Here is a tiny trained network, its code and every weight. The questions are about switching its units off for an input and a target symbol, where a switched-off unit gives its printed mean instead of its output.

import numpy as np


def w(rows, s, z=0):
    codes = np.array(rows[::2]) - 128.0
    scale = np.full(codes.shape[1], s)
    scale[-1] = z or s
    return codes * scale


def softmax(a):
    e = np.exp(a - a.max(-1, keepdims=True))
    return e / e.sum(-1, keepdims=True)


def log_softmax(a):
    a = a - a.max(-1, keepdims=True)
    return a - np.log(np.exp(a).sum(-1, keepdims=True))


def net(x, mask):
    ids = ['αγδζηλμσφψω'.index(c) for c in x.split()]
    T = len(ids)
    res = E[ids] + P[:T]
    u = 0
    for l in range(2):
        r = res
        for j in range(3):
            rows = slice(2 * j, 2 * j + 2)
            q, k, v = (r @ M[l][rows].T for M in (Q, K, V))
            z = softmax(np.where(np.tri(T) > 0, q @ k.T / 2**0.5, -1e9)) @ v
            o = O[l][rows]
            res = res + np.where(mask[u + j], z, o[:, -1]) @ o[:, :-1]
        u += 3
    return log_softmax(res[-1] @ U[:, :-1].T + U[:, -1])


Q, K, V, O = {}, {}, {}, {}
E = w([
[120,75,2,74],'α',
[127,86,86,44],'γ',
[158,83,128,124],'δ',
[73,168,96,70],'ζ',
[225,80,121,72],'η',
[56,102,144,82],'λ',
[183,141,115,68],'μ',
[99,125,156,130],'σ',
[110,55,166,64],'φ',
[111,163,157,55],'ψ',
[179,122,174,110],'ω',
],0.0093)
P = w([
[77,83,40,77],'0',
[241,102,210,3],'1',
[216,114,209,8],'2',
[197,151,212,38],'3',
[200,142,217,20],'4',
[197,165,214,35],'5',
[186,152,206,25],'6',
[180,162,210,5],'7',
[213,162,173,11],'8',
],0.0028)
Q[0] = w([
[145,77,141,5],'L0H1',
[166,151,114,114],'L0H1',
[133,104,114,132],'L0H2',
[155,102,168,109],'L0H2',
[116,179,128,241],'L0H3',
[124,132,164,126],'L0H3',
],0.026)
K[0] = w([
[139,123,3,42],'L0H1',
[129,91,106,157],'L0H1',
[137,113,108,149],'L0H2',
[183,161,164,154],'L0H2',
[150,210,215,148],'L0H3',
[122,99,174,125],'L0H3',
],0.02)
V[0] = w([
[145,146,1,192],'L0H1',
[81,67,109,200],'L0H1',
[159,197,200,136],'L0H2',
[109,187,55,139],'L0H2',
[204,136,161,84],'L0H3',
[236,80,128,185],'L0H3',
],0.018)
O[0] = w([
[118,154,76,245,95],'L0H1',
[38,66,146,173,1],'L0H1',
[76,194,149,160,150],'L0H2',
[178,101,167,232,48],'L0H2',
[149,203,121,96,222],'L0H3',
[68,166,18,85,138],'L0H3',
],0.012,0.0072)
Q[1] = w([
[107,218,79,73],'L1H1',
[221,199,214,152],'L1H1',
[196,125,140,5],'L1H2',
[230,201,54,135],'L1H2',
[168,230,107,162],'L1H3',
[129,147,193,29],'L1H3',
],0.013)
K[1] = w([
[120,106,145,248],'L1H1',
[117,201,55,136],'L1H1',
[139,62,101,186],'L1H2',
[100,166,65,208],'L1H2',
[65,174,124,197],'L1H3',
[182,51,95,164],'L1H3',
],0.016)
V[1] = w([
[222,128,217,109],'L1H1',
[127,48,55,161],'L1H1',
[210,3,104,175],'L1H2',
[31,48,93,29],'L1H2',
[102,252,225,121],'L1H3',
[63,92,238,148],'L1H3',
],0.014)
O[1] = w([
[99,153,216,155,181],'L1H1',
[166,180,101,60,103],'L1H1',
[203,35,134,145,158],'L1H2',
[4,52,83,99,150],'L1H2',
[71,218,201,55,82],'L1H3',
[125,76,194,35,6],'L1H3',
],0.012,0.02)
U = w([
[202,111,66,131,104],'α',
[152,63,90,235,110],'γ',
[186,95,1,63,216],'δ',
[237,110,121,106,37],'ζ',
[87,118,31,227,2],'η',
[159,68,124,110,144],'λ',
[213,196,87,199,167],'μ',
[199,109,96,9,167],'σ',
[84,73,96,155,155],'φ',
[155,139,156,72,124],'ψ',
[78,162,67,58,179],'ω',
],0.003,0.004)

Each question gives the input, a string of symbols that net reads in full, and the target symbol t.
The units are the heads (2 rows each of Q, K, V and O). Each row of codes is followed by its name. A weight is (code - 128) times the scale printed after its matrix; where a second scale follows, it is the last column's (O and U).
mask holds one flag per head, layer by layer. A switched-off head (its flag False) gives its mean, the last column of its rows in O, instead of its output. The means were averaged over made-up inputs and are rounded, as every weight is.
A unit's drop is (log p(t) with every unit on - log p(t) with that unit switched off) / (log p(t) with every unit on - log p(t) with every unit switched off).
The circuit of an input: a set's keep is (log p(t) with only the set's units on - log p(t) with every unit switched off) / (log p(t) with every unit on - log p(t) with every unit switched off). Starting from all 6 units, units are removed one at a time, each time the one whose removal leaves the highest keep (on an exact tie, the one counted first), for as long as the keep stays at least 0.8.
circuit, biggest first: the units of the circuit, biggest drop first
unit that matters most: the unit with the biggest drop
which heads matter: for each layer, one digit per head in row order, 1 if its drop is at least 0.15 and else 0, layers parted by /
drop of u: that unit's drop, to one decimal
input δ μ μ φ δ δ μ γ, target δ: unit that matters most -> L0H1
input ψ δ ω ζ δ, target ψ: circuit, biggest first -> [L1H3 L0H3 L0H2 L1H1]
input η ω γ μ δ, target η: circuit, biggest first -> [L1H3 L0H3 L1H2 L0H2]
input η δ ω ψ, target η: circuit, biggest first -> [L1H3 L0H3 L0H2 L1H2]
input ζ δ μ, target ζ: which heads matter -> 011 / 011
input μ λ μ μ δ, target μ: circuit, biggest first -> [L0H2 L1H2 L0H1 L1H3]
input ψ σ δ δ μ μ μ ψ η, target ψ: which heads matter -> 011 / 101
input ζ μ μ μ δ, target ζ: circuit, biggest first -> [L1H2 L0H3 L0H2 L1H3]
input μ ω μ η μ γ, target μ: circuit, biggest first -> [L1H2 L0H2 L0H1 L1H3]
input ω ψ μ μ ψ γ, target ω: circuit, biggest first -> [L1H2 L1H3]
input ω ζ ω ψ μ ω ψ, target ω: which heads matter -> 100 / 011
input σ μ φ δ σ ψ, target σ: which heads matter -> 101 / 001
input φ λ γ, target φ: circuit, biggest first -> [L1H2 L0H1 L1H1 L0H3]
input η μ μ σ ψ, target η: unit that matters most -> L1H3
input ω δ μ ψ δ μ ω, target ω: circuit, biggest first -> [L1H2 L1H3 L0H3]
input σ μ μ, target σ: circuit, biggest first -> [L0H1 L1H3]
input σ μ γ λ η ζ, target σ: circuit, biggest first -> [L1H3 L0H1 L0H3]
input ω μ μ γ η, target ω: circuit, biggest first -> [L1H2 L1H3 L0H1]
input δ δ δ μ, target δ: which heads matter -> 111 / 100
input ψ γ ψ ψ μ φ λ, target ψ: unit that matters most -> L0H3
input γ φ δ δ, target γ: which heads matter -> 011 / 011
input ψ μ μ η η, target ψ: which heads matter -> 001 / 101
input φ γ μ μ δ δ, target φ: drop of L1H2 -> 0.6
input ω μ δ ψ γ μ μ δ, target ω: drop of L0H1 -> 0.1
input μ μ ω ψ μ ζ, target μ: drop of L1H2 -> 0.5
input γ μ μ μ μ δ, target γ: drop of L1H1 -> 0.2
input δ δ δ δ ω, target δ: unit that matters most -> L1H1
